Below are the code and all the weights of a small trained network. Each question names an input and a target symbol and asks about switching units off, where a switched-off unit gives its printed mean instead of its output.

import numpy as np


def w(rows, s, z=0):
    codes = np.array(rows[::2]) - 128.0
    scale = np.full(codes.shape[1], s)
    scale[-1] = z or s
    return codes * scale


def f(y):
    return np.maximum(y, 0)


def softmax(a):
    e = np.exp(a - a.max(-1, keepdims=True))
    return e / e.sum(-1, keepdims=True)


def log_softmax(a):
    a = a - a.max(-1, keepdims=True)
    return a - np.log(np.exp(a).sum(-1, keepdims=True))


def net(x, mask):
    ids = ['αβγδεζηθλμπστφψω'.index(c) for c in x.split()]
    T = len(ids)
    res = E[ids] + P[:T]
    u = 0
    for l in range(2):
        r = res
        for j in range(2):
            rows = slice(4 * j, 4 * j + 4)
            q, k, v = (r @ M[l][rows].T for M in (Q, K, V))
            z = softmax(np.where(np.tri(T) > 0, q @ k.T / 4**0.5, -1e9)) @ v
            o = O[l][rows]
            res = res + np.where(mask[u + j], z, o[:, -1]) @ o[:, :-1]
        u += 2
        y = f(res @ A[l][:, :-1].T + A[l][:, -1])
        res = res + np.where(mask[u : u + 4], y, B[l][:, -1]) @ B[l][:, :-1]
        u += 4
    return log_softmax(res[-1] @ U[:, :-1].T + U[:, -1])


Q, K, V, O, A, B = {}, {}, {}, {}, {}, {}
E = w([
[62,134,107,136],'α',
[222,161,143,99],'β',
[127,215,169,85],'γ',
[212,72,145,166],'δ',
[49,164,22,229],'ε',
[131,50,207,68],'ζ',
[78,120,116,139],'η',
[147,108,128,45],'θ',
[2,126,211,99],'λ',
[59,182,102,158],'μ',
[139,247,116,235],'π',
[184,169,70,113],'σ',
[11,149,92,96],'τ',
[121,86,178,222],'φ',
[225,153,150,166],'ψ',
[209,53,236,142],'ω',
],0.016)
P = w([
[71,254,159,105],'0',
[92,226,153,126],'1',
[142,173,113,139],'2',
[146,173,112,147],'3',
[129,176,123,152],'4',
[171,153,98,154],'5',
[122,188,127,158],'6',
[149,173,103,159],'7',
],0.0046)
Q[0] = w([
[175,246,65,127],'L0H1',
[147,169,139,66],'L0H1',
[163,160,108,184],'L0H1',
[98,152,198,5],'L0H1',
[190,60,168,165],'L0H2',
[146,179,102,121],'L0H2',
[168,107,106,173],'L0H2',
[178,98,138,81],'L0H2',
],0.012)
K[0] = w([
[147,231,94,116],'L0H1',
[134,193,115,83],'L0H1',
[248,165,115,151],'L0H1',
[137,125,110,36],'L0H1',
[159,46,134,140],'L0H2',
[149,167,100,136],'L0H2',
[165,86,129,203],'L0H2',
[208,32,109,59],'L0H2',
],0.011)
V[0] = w([
[63,74,123,172],'L0H1',
[128,216,70,65],'L0H1',
[186,116,187,157],'L0H1',
[127,198,104,122],'L0H1',
[155,150,156,136],'L0H2',
[96,111,147,162],'L0H2',
[2,177,214,105],'L0H2',
[86,176,200,118],'L0H2',
],0.0075)
O[0] = w([
[160,176,190,141,92],'L0H1',
[151,191,110,140,146],'L0H1',
[152,154,196,233,165],'L0H1',
[142,117,106,156,169],'L0H1',
[140,122,1,134,165],'L0H2',
[166,110,48,71,143],'L0H2',
[199,41,93,188,253],'L0H2',
[177,170,98,57,229],'L0H2',
],0.0045,0.0036)
A[0] = w([
[117,49,113,251,220],'L0N1',
[154,153,157,201,61],'L0N2',
[168,109,153,117,5],'L0N3',
[166,157,181,110,117],'L0N4',
],0.014,0.0034)
B[0] = w([
[133,163,176,154,253],'L0N1',
[39,10,40,113,203],'L0N2',
[118,215,120,171,153],'L0N3',
[187,120,199,158,190],'L0N4',
],0.013,0.0068)
Q[1] = w([
[93,2,172,140],'L1H1',
[132,143,108,155],'L1H1',
[192,110,31,44],'L1H1',
[221,126,54,113],'L1H1',
[134,139,136,79],'L1H2',
[114,67,116,154],'L1H2',
[106,133,131,111],'L1H2',
[197,175,91,77],'L1H2',
],0.0078)
K[1] = w([
[104,163,66,185],'L1H1',
[231,207,159,193],'L1H1',
[74,227,100,85],'L1H1',
[48,182,150,93],'L1H1',
[130,126,92,162],'L1H2',
[237,146,87,150],'L1H2',
[126,176,254,184],'L1H2',
[162,196,138,2],'L1H2',
],0.0061)
V[1] = w([
[77,81,221,102],'L1H1',
[206,64,37,127],'L1H1',
[115,169,153,132],'L1H1',
[201,233,188,106],'L1H1',
[131,127,2,155],'L1H2',
[48,123,108,76],'L1H2',
[137,201,149,161],'L1H2',
[172,132,79,64],'L1H2',
],0.0086)
O[1] = w([
[54,180,218,106,196],'L1H1',
[131,148,87,69,64],'L1H1',
[173,222,190,95,143],'L1H1',
[111,84,133,117,125],'L1H1',
[131,100,193,194,82],'L1H2',
[64,120,73,3,60],'L1H2',
[197,104,130,79,168],'L1H2',
[104,238,130,133,3],'L1H2',
],0.0054,0.0043)
A[1] = w([
[162,158,173,30,178],'L1N1',
[38,34,118,22,228],'L1N2',
[180,144,2,33,255],'L1N3',
[215,220,156,217,91],'L1N4',
],0.0087,0.0044)
B[1] = w([
[251,118,122,133,194],'L1N1',
[102,129,129,54,212],'L1N2',
[91,109,69,65,220],'L1N3',
[76,226,135,150,254],'L1N4',
],0.012,0.006)
U = w([
[108,156,147,133,194],'α',
[202,103,195,114,180],'β',
[137,131,136,117,98],'γ',
[138,192,36,122,93],'δ',
[71,134,238,32,132],'ε',
[53,124,112,72,116],'ζ',
[66,184,119,181,114],'η',
[188,76,85,189,253],'θ',
[79,50,196,149,91],'λ',
[200,113,106,61,113],'μ',
[128,128,142,111,68],'π',
[118,141,155,129,143],'σ',
[80,194,255,132,54],'τ',
[81,89,57,167,127],'φ',
[193,228,140,129,127],'ψ',
[111,131,142,108,178],'ω',
],0.01,0.0076)

Each question gives the input, a string of symbols that net reads in full, and the target symbol t.
The units are the heads (4 rows each of Q, K, V and O) and the neurons (one row each of A and B). Each row of codes is followed by its name. A weight is (code - 128) times the scale printed after its matrix; where a second scale follows, it is the last column's (O, A, B and U).
mask holds one flag per unit, layer by layer, with each layer's heads first. A switched-off unit (its flag False) gives its mean, the last column of its rows in O or B, instead of its output. The means were averaged over made-up inputs and are rounded, as every weight is.
A unit's drop is (log p(t) with every unit on - log p(t) with that unit switched off) / (log p(t) with every unit on - log p(t) with every unit switched off).
The circuit of an input: a set's keep is (log p(t) with only the set's units on - log p(t) with every unit switched off) / (log p(t) with every unit on - log p(t) with every unit switched off). Starting from all 12 units, units are removed one at a time, each time the one whose removal leaves the highest keep (on an exact tie, the one counted first), for as long as the keep stays at least 0.8.
circuit, biggest first: the units of the circuit, biggest drop first
most important unit: the unit with the biggest drop
k most important neurons: the k neurons with the biggest drops, biggest first
top k neurons in layer l: the k neurons of layer l with the biggest drops, biggest first
which heads matter: for each layer, one digit per head in row order, 1 if its drop is at least 0.15 and else 0, layers parted by /
drop when u is switched off: that unit's drop, to one decimal
input ε σ ζ τ ψ, target θ: circuit, biggest first => [L0N2; L1N4]
input ψ η λ σ ψ θ, target μ: top neuron in layer 1 => [L1N1]
input ε λ μ ω ω η, target τ: 2 most important neurons => [L0N2; L0N1]
input α η τ, target ζ: 4 most important neurons => [L0N1; L0N4; L1N3; L1N2]
input τ ψ ω ω η, target τ: top 2 neurons in layer 0 => [L0N1; L0N2]
input θ η η μ θ θ γ, target ψ: 2 most important neurons => [L0N2; L1N1]
input ψ μ β θ μ ω, target τ: circuit, biggest first => [L1N4; L0N1; L0H1]
input ε ω ψ, target θ: circuit, biggest first => [L0N2; L1H1]
input π η θ τ μ ζ, target β: circuit, biggest first => [L0N2; L1N1]
input λ ε λ η β, target ψ: which heads matter => 00 / 00
input ω α λ μ λ η β, target ψ: circuit, biggest first => [L1N4; L0N4; L1N1]
input δ ω δ π λ τ, target ζ: circuit, biggest first => [L0N1; L1N2]
input ψ λ ζ τ η ω ψ φ, target λ: which heads matter => 10 / 00
input ζ ε μ ψ σ, target δ: most important unit => L0N1
input θ π λ ε, target η: 3 most important neurons => [L0N1; L1N4; L1N1]
input τ ω β π β ω σ, target δ: drop when L1H1 is switched off => 0.2
input ω λ π ω π α α ε, target η: drop when L0N2 is switched off => 0.1
input φ σ π, target φ: drop when L0H2 is switched off => 0.0
input ψ γ γ β γ, target ψ: drop when L1H2 is switched off => 0.3
